What each symbol does to the points:
state | vo ro se
w93 | w304 w705 w16
w219 | w607 w770 w802
w497 | w113 w294 w562
w770 | w78 w341 w169
w752 | w299 w116 w669
w393 | w655 w637 w688
w688 | w167 w683 w150
w368 | w456 w203 w655
w234 | w883 w635 w294
w187 | w802 w772 w644
w908 | w732 w5 w304
w421 | w336 w957 w114
w125 | w389 w393 w571
w817 | w808 w487 w645
w443 | w207 w724 w736
w114 | w125 w389 w224
w928 | w7 w421 w118
w604 | w824 w219 w260
w808 | w487 w752 w687
w456 | w203 w850 w637
w769 | w483 w64 w664
w996 | w626 w516 w421
w757 | w114 w125 w708
w317 | w946 w315 w770
w169 | w123 w787 w516
w819 | w426 w562 w5
w426 | w562 w432 w840
w299 | w116 w234 w497
w661 | w84 w708 w752
w172 | w209 w645 w724
w294 | w962 w202 w352
w724 | w511 w478 w483
w275 | w697 w604 w363
w850 | w644 w996 w928
w736 | w769 w483 w930
w714 | w930 w664 w972
w824 | w219 w607 w187
w726 | w110 w736 w315
w626 | w516 w678 w336
w664 | w766 w93 w792
w802 | w772 w169 w996
w511 | w478 w902 w64
w224 | w571 w265 w234
w946 | w315 w714 w78
w363 | w758 w260 w456
w103 | w363 w758 w368
w113 | w294 w962 w432
w203 | w850 w644 w534
w16 | w539 w317 w219
w123 | w787 w275 w678
w304 | w705 w324 w539
w150 | w735 w77 w817
w669 | w497 w113 w426
w5 | w840 w895 w324
w637 | w534 w928 w683
w840 | w895 w443 w726
w336 | w957 w122 w125
w78 | w341 w972 w123
w516 | w678 w103 w957
w708 | w224 w571 w116
w957 | w122 w368 w389
w260 | w187 w802 w850
w683 | w828 w118 w77
w122 | w368 w456 w393
w562 | w432 w352 w895
w902 | w819 w426 w732
w697 | w604 w824 w758
w828 | w118 w757 w661
w249 | w16 w539 w824
w432 | w352 w172 w443
w483 | w64 w908 w766
w735 | w77 w661 w808
w766 | w93 w304 w249
w930 | w664 w766 w691
w681 | w669 w497 w819
w635 | w150 w735 w202
w487 | w752 w299 w681
w202 | w817 w808 w209
w118 | w757 w114 w84
w341 | w972 w691 w787
w758 | w260 w187 w203
w7 | w421 w336 w757
w478 | w902 w819 w908
w972 | w691 w792 w275
w691 | w792 w249 w697
w84 | w708 w224 w299
w207 | w724 w511 w769
w645 | w687 w681 w478
w687 | w681 w669 w902
w77 | w661 w84 w487
w571 | w265 w688 w883
w962 | w202 w817 w172
w883 | w635 w150 w962
w389 | w393 w655 w265
w792 | w249 w16 w604
w607 | w770 w78 w772
w644 | w996 w626 w7
w655 | w637 w534 w167
w678 | w103 w363 w122
w705 | w324 w726 w317
w352 | w172 w209 w207
w209 | w645 w687 w511
w324 | w726 w110 w946
w787 | w275 w697 w103
w534 | w928 w7 w828
w732 | w5 w840 w705
w265 | w688 w167 w635
w64 | w908 w732 w93
w539 | w317 w946 w607
w110 | w736 w769 w714
w167 | w683 w828 w735
w895 | w443 w207 w110
w116 | w234 w883 w113
w772 | w169 w123 w626
w315 | w714 w930 w341

The rows follow the links: the fewer symbols apart two points are, the more alike their rows tend to be.

Each row is also shifted at random along 7 hidden directions that mean nothing.

Each row, then its point:
(210, -18, 23, 61, -11, -55, -79, -72, 30, -54, -16, -8, -7, -55, -42, -83, 51, 29, -91, -22, -39, -45, 18, 65, 22, 91, -19, -82, 83, 80, -13, 68, -16, 23, 38, -1, 50, 59, 31, 42, -62, 79, -21, 31, 12, -12, -20, 54, 74, 51, -19, -2, 20, 144, 8, -94, -76, 8, -103, -95, 38): w16
(-91, 10, 166, 69, -30, -89, 71, -6, -21, -50, -7, -64, -126, -90, -55, -97, 2, 82, 43, 58, -10, -40, -76, 177, -64, 27, -10, -64, 122, 57, 65, 66, 139, 10, 57, 25, 9, 7, -3, 97, -100, 76, -105, 15, 17, -73, 131, -79, -29, -52, 0, 38, -34, 21, -23, -40, -120, 32, 7, -75, 44): w5
(296, -35, 39, -173, 4, 143, 38, 49, -175, -2, -46, -4, 97, 22, 116, -8, -67, -71, -34, 6, 7, 21, 16, -44, 45, -7, 16, 40, 71, -28, -57, 44, -72, -9, 37, 44, 11, 99, -54, 15, -30, -22, 103, 26, 28, 20, -33, 92, -85, 12, -32, -45, 47, 8, 54, 107, 97, 87, -18, 138, -50): w122
(145, 2, 48, -166, -44, 41, -48, -46, -220, -108, -107, -27, 1, -9, 64, -147, 58, 51, -174, -223, 39, 4, 64, 74, -46, 103, 61, 40, -178, -121, -33, 190, -124, 54, -40, -18, 71, 157, -78, -23, -65, 87, 16, -74, -111, 64, 8, 131, -34, 67, -1, -47, 80, 78, 56, -138, -83, 43, -111, 28, -75): w539
(-31, 41, -167, 4, -39, -75, 7, 20, 243, 83, 87, 47, 33, 33, -90, 104, -14, -26, 7, -106, -42, 35, 90, -93, 29, -22, 17, 132, -93, 107, -29, -55, -62, -18, -67, -33, -114, -105, 36, -102, 111, -86, -3, -63, -10, 105, -48, 61, 7, -37, 22, -28, 43, -101, -74, -12, 73, -90, 26, -2, -12): w116
(-255, -56, -137, 24, -24, 42, 33, 33, 92, 20, -3, 110, 17, 130, -29, 99, -70, 6, 97, 113, -35, -214, -26, -223, 43, -61, -202, 220, 165, 59, -83, 115, -110, -40, -39, 134, 7, 20, -48, -96, 123, -141, 192, -46, 31, 244, -69, 68, 84, 56, 116, -129, 74, -37, -33, -27, 182, 175, -8, 65, -70): w393
(196, 35, 64, 102, -16, -47, 38, 18, 77, 49, -28, -40, -70, -67, -69, 41, -16, 4, 54, 54, 24, 27, -2, 112, -67, 46, 34, -84, 35, 50, 96, -87, 104, -26, 26, -25, -73, -92, 20, 11, -23, -15, -112, 22, 54, -97, 68, 20, -35, -109, -24, 58, -10, -44, -50, 47, -62, -26, 65, -68, 41): w352
(-90, 11, 39, 215, -31, -103, 15, -14, 147, 15, -51, -7, -138, -3, -124, 66, 11, 45, 99, 162, 3, -101, -38, 79, -87, 63, -91, -42, 76, 51, 94, -52, 95, -22, -11, 31, -36, -103, 13, -26, 47, -59, -77, -3, 53, -9, 53, 34, 63, -64, 53, 38, -23, -25, -85, -57, -56, 47, 37, -133, 29): w819
(-219, -38, 58, -69, 22, -25, 27, -52, -40, -58, 23, -14, 7, 25, 48, -129, 46, -4, -49, -20, 17, -28, 41, -8, 28, 33, 38, -1, 59, 65, -8, 45, -82, 20, -2, 28, 83, 106, -12, 58, -18, 92, -15, -28, -24, 71, -17, 29, 23, 36, -21, -10, -2, 98, 69, -55, -42, 38, -80, 39, 37): w691
(-569, 57, -52, 161, 6, -71, -99, -81, 59, -14, -58, 57, -82, -35, -92, 10, 100, 74, 14, 10, 3, -27, -9, 17, -70, 47, -4, -139, -102, -63, 88, -61, 34, 10, -30, -77, 44, -104, 18, -59, 31, 42, -42, -8, -50, -39, 28, -66, 111, -1, 21, 65, -48, 30, -11, -91, -116, -79, 23, -119, 48): w908
(370, 69, 142, -102, -63, 9, 27, 89, -104, -35, -77, -10, -37, -69, 2, 83, -67, -72, -45, 136, -91, 107, -72, 157, -18, 37, -36, -69, 21, -11, -15, -84, 112, 38, 96, 4, -96, -89, -25, 27, 23, -98, 5, 71, -1, -84, 49, 58, -113, -51, -27, 76, -73, -112, -67, 48, -9, -40, -23, -20, -72): w635
(-89, 2, 91, -44, -58, -116, 138, 18, 127, 21, 27, -92, -67, 38, -52, -48, -11, -14, 9, -62, 42, 5, 99, 108, -50, 82, 69, 127, -34, 135, 39, 5, -35, -3, -63, 34, -68, 18, -6, -3, 22, -14, -143, -88, 14, 91, 52, 183, -80, -89, 5, -7, 55, -59, -40, -58, -31, 43, -22, -5, -2): w902
(256, 115, -46, 21, -30, 23, -52, -19, -40, 18, -133, 105, -54, -86, -43, 98, 34, 5, -3, -5, 8, 41, 14, 6, -74, 67, 39, -130, -76, -44, 86, -87, 19, -2, 18, -83, -76, -131, -46, -87, 60, -32, 4, -6, -52, -22, 29, 26, 3, -99, -23, 94, -15, -37, -28, 12, -78, -88, 54, -17, -10): w172
(-87, -91, 149, 38, 112, 6, -23, -10, -80, -14, 106, -222, 39, 71, 124, -90, 41, -40, -14, 11, 112, 148, -41, 144, -11, -55, 103, -94, -191, -180, 21, -146, 114, 31, -39, -47, 100, 65, 94, 128, -95, 89, -169, 54, 43, -250, -1, -126, -40, 71, -45, 47, -126, 24, 80, 48, -47, -51, 17, -49, 53): w697
(68, 46, -100, 94, 26, -15, -138, 3, 60, -29, 51, 116, 16, -7, -38, 151, 6, -28, 12, 175, -139, 27, -152, -81, 73, -94, -163, -98, 18, -54, -72, -130, 106, 31, 63, -32, -11, -151, 51, -1, 107, -88, 121, 92, -22, -67, -72, -220, 121, 97, 23, 55, -154, -31, -56, 3, 46, -144, -3, -89, -15): w389
(232, -11, -13, -8, 18, 17, 94, 80, 87, 108, 126, -34, 64, -60, -1, 40, -99, -38, 87, 10, -28, 74, -17, -16, 63, -116, 58, 18, 137, 121, -12, -51, 94, -52, 54, 3, -86, -31, 51, 61, -74, -4, -33, 60, 89, -94, 38, -114, -101, -90, -49, -7, 6, -67, -21, 183, 83, -45, 99, 69, 46): w224
(284, -27, 58, -34, 43, 3, -26, -52, 13, -26, -26, 8, 59, 6, 57, -28, 43, -103, -69, 121, -3, 18, 58, -6, 71, 106, 26, -143, 177, 129, 9, -118, -76, 13, 61, 17, 37, 35, 17, 69, 37, 43, -1, 69, 45, 16, -92, 122, 46, 8, -76, 63, -39, 131, 70, 32, -25, 10, -114, 9, 79): w824
(13, -57, 106, 0, -41, 37, -55, 90, -120, -41, -29, -129, 11, 22, 23, 25, -77, -5, -49, 55, -54, 55, -122, 161, -4, -26, -103, 26, -83, -173, -90, 43, 119, 36, 34, 21, 16, 31, 21, 29, -70, -84, 29, 87, 42, -150, 29, 20, -71, 97, 33, -46, -19, -70, -52, 12, 64, 56, -24, -81, -100): w655
(-151, 108, -27, -107, -44, -90, 39, 32, 78, -27, 57, 90, -33, -17, -46, 65, 1, -45, -12, 32, -107, 86, -11, -19, 27, -30, -9, 42, -45, 88, -37, -97, 21, 42, 11, -18, -93, -125, -9, -15, 134, -65, 18, -29, -80, 78, -1, -51, -27, -36, 1, 65, -89, -113, -62, -35, -7, -152, -19, 12, -30): w487
(-114, 53, -62, 149, 31, -28, -95, -95, 67, 9, -98, 86, -48, -30, -56, 41, 102, 18, 15, 66, 46, -49, 43, -44, -54, 100, 17, -182, 5, 6, 112, -117, -27, -16, -15, -59, 27, -92, 1, -58, 67, 32, -29, 5, -18, -4, -28, 24, 127, -35, -12, 93, -28, 78, 17, -39, -98, -43, 9, -76, 78): w110
(-13, 62, -140, 86, -12, -16, 47, -17, 161, 107, 0, 126, -28, -45, -93, 83, -8, 30, 118, -12, 13, -75, 60, -145, -24, -13, 32, 3, 105, 134, 80, -31, -27, -71, -13, -19, -88, -101, -16, -83, 50, -23, 11, -45, 12, 91, 17, -21, 32, -130, 8, 9, 55, -28, -30, 57, 8, -26, 114, 45, 57): w687
(47, -14, 20, -85, 19, -11, 27, -59, -34, -63, 25, 37, 2, -3, 44, -121, 44, 6, -45, -34, 2, -48, 45, -55, 41, 23, 38, 9, 101, 98, -11, 69, -102, 19, 7, 30, 57, 103, -34, 56, -5, 99, 10, -35, -45, 109, -29, -4, 35, 20, -19, -5, 5, 115, 64, -63, -46, 23, -84, 57, 38): w792
(-106, -52, 83, -89, 28, -2, 14, -39, -49, -23, 23, -86, 53, 0, 63, -148, 28, -17, -80, -87, 43, 47, 78, 53, 38, 53, 104, -17, 5, 45, -8, 36, -71, 16, -5, 2, 69, 128, 18, 69, -88, 111, -62, 9, 13, -9, -17, 77, -28, 28, -55, -11, 32, 101, 78, -8, -40, 26, -74, 26, 46): w341
(218, 33, -1, 81, -71, -48, 78, 50, 89, 17, 1, 71, -87, -107, -125, 43, -83, 66, 97, 101, -106, -118, -86, 18, -5, -31, -115, 43, 273, 167, -2, 115, 109, -43, 91, 60, -90, -57, -21, 16, -32, -50, 47, 21, 49, 45, 87, -69, -6, -81, 37, -24, 34, -34, -101, 14, 15, 60, 43, -35, -6): w817
(-308, 17, 29, -326, -22, 120, -3, 30, -247, -83, -94, 72, 108, 53, 148, -40, -10, -113, -136, -17, -36, 69, 65, -91, 71, 46, 25, 42, -49, -54, -94, 15, -195, 57, 12, 21, 47, 90, -100, -26, 88, -20, 168, -2, -85, 141, -81, 174, -72, 63, -37, 2, 14, -6, 84, 13, 69, 33, -125, 170, -89): w850
(-270, -18, -44, -9, 44, 49, -110, -8, -55, -27, 15, 33, 76, 12, 44, 4, 13, -26, -43, 51, -58, 31, -51, -56, 68, -42, -44, -73, -10, -73, -69, -37, 2, 28, 36, -23, 76, 1, 32, 20, 8, 4, 89, 76, -8, -57, -61, -83, 52, 107, -14, 1, -54, 45, 35, 22, 41, -46, -42, -11, -1): w996
(57, 41, -35, 27, -102, 51, -12, 40, -72, 67, -146, -3, -23, -124, -89, 9, -48, 90, -18, -182, 5, -16, 46, 91, -80, 77, 51, 11, -52, -49, 40, 176, 15, -44, 12, -49, -65, -2, -45, -102, -126, -14, 9, -12, 18, -39, 103, 140, -95, -80, -3, -58, 169, -40, -55, 30, -17, 62, 64, -18, -58): w669
(-32, 22, -73, 97, 59, -48, -50, -94, 125, 46, 1, 5, 5, 22, -19, 3, 104, -13, -5, -67, 88, 29, 112, -41, -28, 71, 109, -102, -106, 19, 93, -133, -66, -14, -69, -78, 10, -49, 36, -42, 48, 58, -107, -34, -17, -7, -51, 42, 78, -39, -35, 65, -6, 62, 39, -24, -79, -90, 17, -33, 93): w324
(423, -46, -85, 86, 62, -33, 21, -79, 105, 14, 113, -18, -14, 30, 4, -89, 61, 69, 40, -148, 103, -87, 53, -82, -10, -48, 59, 71, -15, 48, 24, 86, -47, -27, -80, 5, 38, 87, 18, 25, -49, 105, -78, -95, -15, 60, -13, -107, 82, -1, 21, -54, 42, 99, 44, -71, -31, 6, 29, 10, 68): w315
(-7, 78, -125, 61, -60, -14, -9, 8, 84, 54, -43, 132, -41, -102, -122, 71, -27, 71, 57, -26, -73, -73, -10, -68, -15, -5, -46, 10, 100, 86, 25, 79, 19, -38, 35, -14, -79, -90, -28, -81, 6, -44, 68, -13, -7, 64, 47, -24, 24, -73, 20, -19, 68, -32, -72, 3, 3, -15, 61, -12, -7): w294
(-167, -63, 112, 1, -26, 45, -96, 4, -200, -121, -118, -63, -21, 59, 53, -35, -1, 22, -85, 90, -35, -59, -112, 113, -18, 51, -148, -15, -38, -189, -79, 102, 21, 56, 21, 55, 116, 93, -25, 17, -32, -28, 85, 57, -3, -53, -9, 72, 29, 156, 52, -41, -18, 47, 8, -98, 3, 122, -109, -89, -92): w260
(-41, -90, -59, 236, 29, 26, -102, 25, 131, 88, 5, -64, 60, 54, -50, 120, -42, -23, 60, 145, -15, -52, -57, -8, 44, -7, -123, -44, 85, -34, -28, -59, 74, -47, 10, 20, 19, -35, 98, -19, -24, -94, 29, 113, 150, -128, -64, 39, 73, 67, 30, -55, 23, 9, -38, 79, 114, 82, 32, -123, 12): w421
(-2, -73, 38, 11, 52, 93, -1, 18, -187, -63, 47, -23, 1, 22, 93, -66, -35, 79, 54, 41, 10, -80, -160, -31, 8, -147, -94, 36, 57, -156, -56, 149, 87, 5, 26, 57, 107, 110, -25, 89, -105, 52, 83, 25, -8, -65, 32, -253, 21, 103, 49, -66, -38, 44, 50, 8, 41, 78, 40, 40, -37): w678
(323, 7, -161, 74, 22, -53, -84, -116, 154, -4, 37, 111, 16, 3, -50, -24, 97, 27, -45, -98, 5, -92, 88, -139, 41, 50, 0, -6, 44, 125, -2, 39, -128, -6, -36, -25, 25, 24, 14, -38, 47, 67, 19, -55, -44, 137, -90, 13, 160, 33, 2, -16, 43, 150, 19, -114, -41, -42, -67, -31, 64): w317
(-100, -55, -34, 233, 69, -77, 93, -79, 238, 53, 42, 40, -84, 96, -57, 23, 44, 16, 193, 207, 99, -231, 32, -148, -28, 18, -73, 15, 273, 196, 118, -67, -40, -70, -48, 107, 33, -21, 10, 7, 90, 14, -56, -54, 81, 136, -26, -8, 157, -66, 53, 7, -4, 84, 23, -23, -10, 129, 49, -15, 135): w304
(-173, -18, -118, 83, 78, 70, -125, -28, -26, 11, 49, 61, 77, 4, 39, 50, 18, 8, 27, 52, -25, 7, -84, -128, 62, -117, -49, -92, -3, -117, -42, -47, 37, -4, 17, -38, 72, -27, 47, 7, -1, 17, 92, 74, -2, -93, -61, -218, 93, 101, 5, 7, -69, 51, 48, 50, 48, -69, 37, -7, 25): w644
(186, 52, 40, -19, -61, -73, 87, 5, 133, 35, -65, 35, -49, -31, -72, 49, -12, -59, 10, 73, -7, -16, 98, 38, -22, 135, 23, -13, 143, 221, 73, -78, -50, -17, 19, 28, -102, -62, -26, -29, 82, -53, -57, -22, 37, 108, 8, 226, -28, -137, -29, 58, 43, -25, -50, 5, -33, 25, -31, 3, 31): w432
(8, -73, 49, -35, 61, 4, -23, -30, 8, -3, 39, -119, 78, 97, 85, -54, 43, -85, -75, -33, 73, 74, 85, 31, 33, 54, 79, -14, -95, -25, -13, -91, -72, 18, -51, -9, 61, 81, 51, 39, 2, 37, -77, 13, 41, -37, -82, 120, -3, 57, -42, 0, -7, 54, 68, 4, 6, 9, -72, -3, 35): w275
(-22, -70, -104, 13, 62, 31, -23, -14, 49, 30, 143, -7, 103, 34, 38, -51, -6, 22, 14, -90, -1, -28, -6, -130, 93, -120, 4, 74, 27, 8, -78, 75, -29, -21, -18, 2, 56, 84, 52, 36, -60, 53, 45, 3, 24, 2, -55, -144, 42, 85, 2, -88, 27, 60, 51, 24, 82, -7, 13, 45, 30): w516
(105, 29, 53, 66, -46, -139, 31, -22, 151, -6, 34, -30, -85, -56, -102, -32, 25, 28, -6, -12, -32, 5, 24, 118, -32, 64, 14, -13, 24, 135, 39, -15, 56, 13, 12, -5, -56, -46, 33, 26, -1, 20, -120, -19, -1, 1, 46, 31, 0, -52, -7, 37, -9, -5, -63, -81, -89, -49, -26, -104, 39): w724

From each start, follow one symbol. Which point do you reach?
Answer with the point's name.
new walk
(-105, 50, -26, 109, -13, -1, -21, 3, 6, 70, -50, -27, -48, -53, -49, 56, 13, 54, 44, -77, 60, 53, 10, 65, -94, 8, 73, -69, -166, -111, 100, -54, 80, -29, -37, -84, -57, -95, 11, -67, -38, -7, -86, -13, -1, -116, 74, -23, -34, -77, -4, 34, 12, -71, -35, 36, -56, -63, 121, -47, 4)
vo
w645
new walk
(-78, -20, 5, -31, -73, 68, 8, 90, -44, 86, -90, -98, 44, -12, -14, 58, -92, -10, -28, -103, 10, 59, 50, 97, -37, 46, 36, 78, -115, -85, -18, 60, -1, -33, -19, -18, -66, 11, -2, -84, -72, -88, -1, 15, 67, -67, 42, 211, -140, -34, -4, -71, 132, -104, -51, 83, 83, 82, 41, 11, -80)
ro
w708
new walk
(51, 16, 73, -33, -56, -47, 63, 82, 5, 11, 39, -88, -42, -27, -40, 17, -67, 19, 2, -53, -36, 82, -51, 139, -33, -47, 0, 94, -96, -28, -29, 39, 115, 12, 2, -8, -82, -27, 16, 14, -47, -54, -57, -9, 5, -69, 85, -22, -120, -29, 15, -18, -4, -133, -77, 3, 10, -35, 38, -33, -68)
ro
w234
new walk
(-421, -15, -106, 12, 135, 30, 32, -97, -18, -26, 124, 93, -2, 96, 95, -74, 95, 46, 103, -12, 108, -84, -9, -247, 8, -155, 28, 28, -36, -66, 35, -27, -66, -3, -85, 6, 126, 38, -23, 25, 68, 114, 28, -97, -92, 98, -42, -298, 126, 43, 34, 11, -91, 72, 117, -36, -19, -53, 74, 118, 74)
ro
w792
new walk
(-85, 75, -29, -51, 6, -46, 86, -29, 4, -40, 2, 99, -111, 46, -2, 18, 53, 39, 68, -17, 58, -51, 18, -80, -91, -29, 9, 86, -104, -20, 64, -17, -47, 15, -82, 14, -28, -61, -83, -51, 134, -7, -10, -139, -122, 164, 29, -70, 29, -69, 52, 43, -50, -67, -2, -103, -56, -48, 41, 62, -14)
se
w908
new walk
(3, 4, 47, -227, -22, 117, 32, 46, -186, -66, -123, 94, 61, 82, 116, 60, -44, -128, -48, 160, -27, -19, 15, -104, 45, 51, -68, 37, 94, -12, -63, -30, -150, 31, 33, 84, 13, 41, -102, -32, 139, -103, 189, 14, -22, 160, -83, 192, -35, 27, 3, 7, -3, -26, 43, 48, 102, 108, -87, 148, -81)
se
w125
new walk
(154, 22, -114, 23, 19, 77, -18, 41, -30, 63, 55, 67, 51, -79, -9, 65, -57, 39, 62, -47, -41, 22, -76, -95, 37, -150, -6, -6, 29, -49, -32, 37, 86, -34, 40, -41, -41, -50, 11, -6, -57, -12, 85, 43, 8, -81, 23, -218, -23, -10, -2, -26, -1, -53, -17, 115, 69, -72, 118, 57, -13)
se
w150
new walk
(186, 17, -31, -75, 2, 28, -34, 52, -40, -25, 90, 9, 54, -21, 32, 30, -42, -17, -38, -34, -83, 95, -83, -11, 60, -120, -34, 38, -72, -67, -100, 6, 70, 29, 31, -23, -24, -16, 28, 35, -13, -36, 56, 35, -32, -56, -15, -147, -37, 64, 7, -12, -57, -57, -28, 25, 60, -103, 1, 17, -54)
se
w571
new walk
(126, -22, 9, 26, 14, 13, 143, 88, 32, 65, 107, -71, -42, 34, 6, 42, -85, 39, 145, -22, 56, -8, -61, -6, -49, -161, 2, 166, -32, -42, 12, 41, 103, -43, -42, 39, -68, -17, -2, 18, -45, -48, -54, -55, 36, -29, 87, -153, -87, -66, 53, -57, 6, -136, -43, 68, 77, 32, 146, 58, -28)
vo
w635
new walk
(108, 6, 19, 65, 31, -103, -53, -89, 97, -67, 36, 24, -39, 7, -25, -40, 95, -3, -44, 68, -20, -21, -2, 12, 23, 55, -29, -93, 44, 83, 15, -72, -13, 38, 11, -3, 46, -19, 37, 50, 60, 56, -54, 5, -30, 22, -53, -32, 119, 46, -9, 65, -80, 102, 11, -109, -94, -66, -89, -93, 67)
ro
w714
new walk
(368, 120, -202, -107, -76, -38, 24, -10, 173, 56, 18, 214, 36, -124, -106, 61, -7, -13, -33, -130, -113, -4, 123, -164, 79, 28, 42, 48, 130, 280, -25, 39, -129, -20, 40, -29, -148, -83, -29, -89, 89, -23, 87, -43, -55, 212, -40, 73, 5, -109, -36, 6, 90, -7, -52, 4, 24, -106, -24, 83, 17)
vo
w202
new walk
(-71, -6, -11, 45, -58, -40, -197, -82, -8, -48, -133, -28, 32, -51, -62, -69, 76, 30, -197, -128, -57, 16, 73, 132, 8, 199, 0, -116, -97, -26, -29, 82, -78, 42, 15, -65, 66, 56, 39, -53, -61, 48, -3, 50, -12, -44, -45, 231, 65, 104, -34, -17, 79, 139, -6, -129, -90, 6, -163, -162, -14)
vo
w16
new walk
(-164, -40, -70, 3, -12, 36, -22, 64, -18, 42, 76, -69, 54, 7, -5, 8, -71, 56, 1, -146, -32, 32, -54, 4, 22, -124, -24, 134, -126, -123, -92, 125, 64, -15, -20, -14, -3, 36, 44, -23, -100, -31, 36, 4, 15, -80, 29, -102, -56, 66, 37, -108, 59, -77, -30, 24, 100, -4, 55, -2, -68)
vo
w114
